Below is a small trained network, with its code and all its weights. Each question gives an input and a target symbol and asks what happens when units are switched off, that is, made to give their printed mean instead of their output.

import numpy as np


def w(rows, s, z=0):
    codes = np.array(rows[::2]) - 128.0
    scale = np.full(codes.shape[1], s)
    scale[-1] = z or s
    return codes * scale


def norm(h):
    return h / np.sqrt((h * h).mean(-1, keepdims=True) + 1e-5)


def f(y):
    return y / 2 * (1 + np.tanh(0.7978845608 * (y + 0.044715 * y**3)))


def softmax(a):
    e = np.exp(a - a.max(-1, keepdims=True))
    return e / e.sum(-1, keepdims=True)


def log_softmax(a):
    a = a - a.max(-1, keepdims=True)
    return a - np.log(np.exp(a).sum(-1, keepdims=True))


def net(x, mask):
    ids = ['αγδζλμξπτ'.index(c) for c in x.split()]
    T = len(ids)
    res = E[ids] + P[:T]
    u = 0
    for l in range(2):
        q, k, v = (norm(res) @ M[l].T for M in (Q, K, V))
        z = softmax(np.where(np.tri(T) > 0, q @ k.T / 4**0.5, -1e9)) @ v
        res = res + np.where(mask[u], z, O[l][:, -1]) @ O[l][:, :-1]
        u += 1
        y = f(norm(res) @ A[l][:, :-1].T + A[l][:, -1])
        res = res + np.where(mask[u : u + 4], y, B[l][:, -1]) @ B[l][:, :-1]
        u += 4
    return log_softmax(norm(res)[-1] @ U[:, :-1].T + U[:, -1])


Q, K, V, O, A, B = {}, {}, {}, {}, {}, {}
E = w([
[92,112,128,119,141,132,105],'α',
[122,113,118,151,90,147,62],'γ',
[157,109,131,113,181,108,115],'δ',
[90,131,255,117,105,99,131],'ζ',
[98,141,130,167,113,158,109],'λ',
[121,102,149,115,171,146,131],'μ',
[93,94,141,154,108,146,98],'ξ',
[138,68,135,110,157,109,105],'π',
[135,94,153,101,121,140,130],'τ',
],0.024)
P = w([
[153,245,123,150,130,117,226],'0',
[149,152,106,31,146,113,157],'1',
[126,154,149,31,147,156,148],'2',
[152,142,123,46,188,146,133],'3',
[152,119,151,23,182,154,99],'4',
[166,111,158,49,173,149,84],'5',
[177,94,132,30,170,139,62],'6',
[178,91,149,40,140,153,44],'7',
[207,79,159,6,127,148,21],'8',
[222,72,160,2,114,140,8],'9',
],0.0058)
Q[0] = w([
[113,130,68,171,197,59,226],'0.h1',
[100,111,76,230,183,221,136],'0.h1',
[200,2,149,160,146,91,70],'0.h1',
[85,109,78,94,76,147,165],'0.h1',
],0.006)
K[0] = w([
[113,28,1,79,58,226,27],'0.h1',
[97,64,154,36,120,114,199],'0.h1',
[123,211,140,123,110,25,141],'0.h1',
[160,34,110,30,123,157,141],'0.h1',
],0.0066)
V[0] = w([
[179,76,175,152,75,163,148],'0.h1',
[112,94,211,103,83,148,129],'0.h1',
[72,65,218,170,188,108,255],'0.h1',
[69,182,114,140,102,108,89],'0.h1',
],0.0053)
O[0] = w([
[176,78,183,240,76,107,139,134],'0.h1',
[161,86,143,118,134,123,2,247],'0.h1',
[101,100,150,110,187,129,145,221],'0.h1',
[34,101,154,69,128,101,144,67],'0.h1',
],0.0082,0.0016)
A[0] = w([
[7,255,174,76,160,188,120,229],'0.n1',
[137,139,238,127,195,65,159,1],'0.n2',
[75,174,180,114,63,248,54,195],'0.n3',
[178,161,186,16,243,126,162,96],'0.n4',
],0.0053,0.00085)
B[0] = w([
[210,34,152,111,67,113,91,148],'0.n1',
[108,255,153,155,35,99,177,145],'0.n2',
[138,90,79,58,170,94,241,253],'0.n3',
[89,105,68,140,44,151,75,217],'0.n4',
],0.0053,0.0052)
Q[1] = w([
[187,58,161,49,126,154,4],'1.h1',
[121,146,141,148,131,73,123],'1.h1',
[96,96,141,134,114,110,90],'1.h1',
[78,216,100,182,140,120,165],'1.h1',
],0.012)
K[1] = w([
[75,226,173,221,118,40,236],'1.h1',
[166,162,79,3,97,177,161],'1.h1',
[168,220,226,79,155,6,149],'1.h1',
[133,35,44,63,170,218,80],'1.h1',
],0.0063)
V[1] = w([
[62,134,88,130,53,150,47],'1.h1',
[96,135,190,195,29,163,130],'1.h1',
[113,190,170,83,148,208,160],'1.h1',
[248,254,95,109,83,160,109],'1.h1',
],0.0098)
O[1] = w([
[31,125,78,116,186,75,39,177],'1.h1',
[124,118,203,216,107,69,108,254],'1.h1',
[125,19,138,156,249,81,146,77],'1.h1',
[132,16,61,109,101,114,95,66],'1.h1',
],0.012,0.0042)
A[1] = w([
[144,249,99,103,62,146,126,102],'1.n1',
[101,107,141,180,126,82,148,55],'1.n2',
[128,200,47,140,44,172,111,95],'1.n3',
[93,147,214,191,137,1,172,1],'1.n4',
],0.0093,0.0042)
B[1] = w([
[130,152,205,154,140,103,85,218],'1.n1',
[121,86,85,8,105,230,126,147],'1.n2',
[37,57,182,86,135,211,120,201],'1.n3',
[100,83,104,50,102,85,228,253],'1.n4',
],0.011,0.0046)
U = w([
[70,88,120,71,81,67,225,116],'α',
[136,68,145,162,233,157,157,252],'γ',
[70,84,101,128,102,81,40,203],'δ',
[226,72,164,208,68,138,85,45],'ζ',
[119,117,117,137,124,129,150,69],'λ',
[64,175,91,30,236,132,110,13],'μ',
[154,44,7,67,111,171,164,73],'ξ',
[143,141,153,53,78,212,105,171],'π',
[97,234,180,204,156,97,125,118],'τ',
],0.011,0.0037)

Each question gives the input, a string of symbols that net reads in full, and the target symbol t.
The units are the heads (4 rows each of Q, K, V and O) and the neurons (one row each of A and B). Each row of codes is followed by its name. A weight is (code - 128) times the scale printed after its matrix; where a second scale follows, it is the last column's (O, A, B and U).
mask holds one flag per unit, layer by layer, with each layer's heads first. A switched-off unit (its flag False) gives its mean, the last column of its rows in O or B, instead of its output. The means were averaged over made-up inputs and are rounded, as every weight is.
A unit's drop is (log p(t) with every unit on - log p(t) with that unit switched off) / (log p(t) with every unit on - log p(t) with every unit switched off).
The circuit of an input: a set's keep is (log p(t) with only the set's units on - log p(t) with every unit switched off) / (log p(t) with every unit on - log p(t) with every unit switched off). Starting from all 10 units, units are removed one at a time, each time the one whose removal leaves the highest keep (on an exact tie, the one counted first), for as long as the keep stays at least 0.8.
circuit, biggest first: the units of the circuit, biggest drop first
unit that matters most: the unit with the biggest drop
k most important neurons: the k neurons with the biggest drops, biggest first
drop when u is switched off: that unit's drop, to one decimal
input ξ γ γ α μ, target τ: circuit, biggest first => (1.h1)
input μ α δ, target γ: 2 most important neurons => (0.n2 0.n3)
input μ γ γ γ, target γ: circuit, biggest first => (1.h1 0.n2)
input ξ ζ μ μ π α γ γ γ λ, target α: circuit, biggest first => (1.h1 1.n4)
input μ γ μ α α, target γ: circuit, biggest first => (1.h1 0.n3)
input μ γ γ ξ ζ δ, target α: circuit, biggest first => (1.h1 1.n4 0.n4 0.n1)
input π ξ γ λ δ, target π: circuit, biggest first => (1.h1 0.n2)
input μ π ξ γ ξ γ α π π λ, target γ: circuit, biggest first => (0.n2 1.h1)
input γ ζ μ α δ γ ξ, target α: circuit, biggest first => (1.h1 1.n4)
input γ π λ, target δ: circuit, biggest first => (1.h1 0.n1)
input ξ λ π ζ γ α μ, target α: circuit, biggest first => (1.h1 1.n4 0.n4)
input μ γ μ ζ γ γ δ α, target α: 2 most important neurons => (1.n4 0.n1)
input τ γ τ γ λ λ γ μ γ γ, target ζ: circuit, biggest first => (0.h1 1.h1)
input δ α γ π γ γ π γ γ π, target ξ: circuit, biggest first => (1.h1)
input μ γ γ π, target γ: 3 most important neurons => (0.n2 0.n4 0.n3)
input α π γ δ γ δ, target μ: 2 most important neurons => (0.n4 0.n1)
input γ γ π ξ π, target δ: drop when 0.h1 is switched off => 0.1
input γ γ ξ δ ξ γ ξ π δ, target δ: drop when 1.h1 is switched off => 0.6
input π γ α α, target π: drop when 1.h1 is switched off => 1.3
input μ μ τ τ λ, target γ: unit that matters most => 0.h1
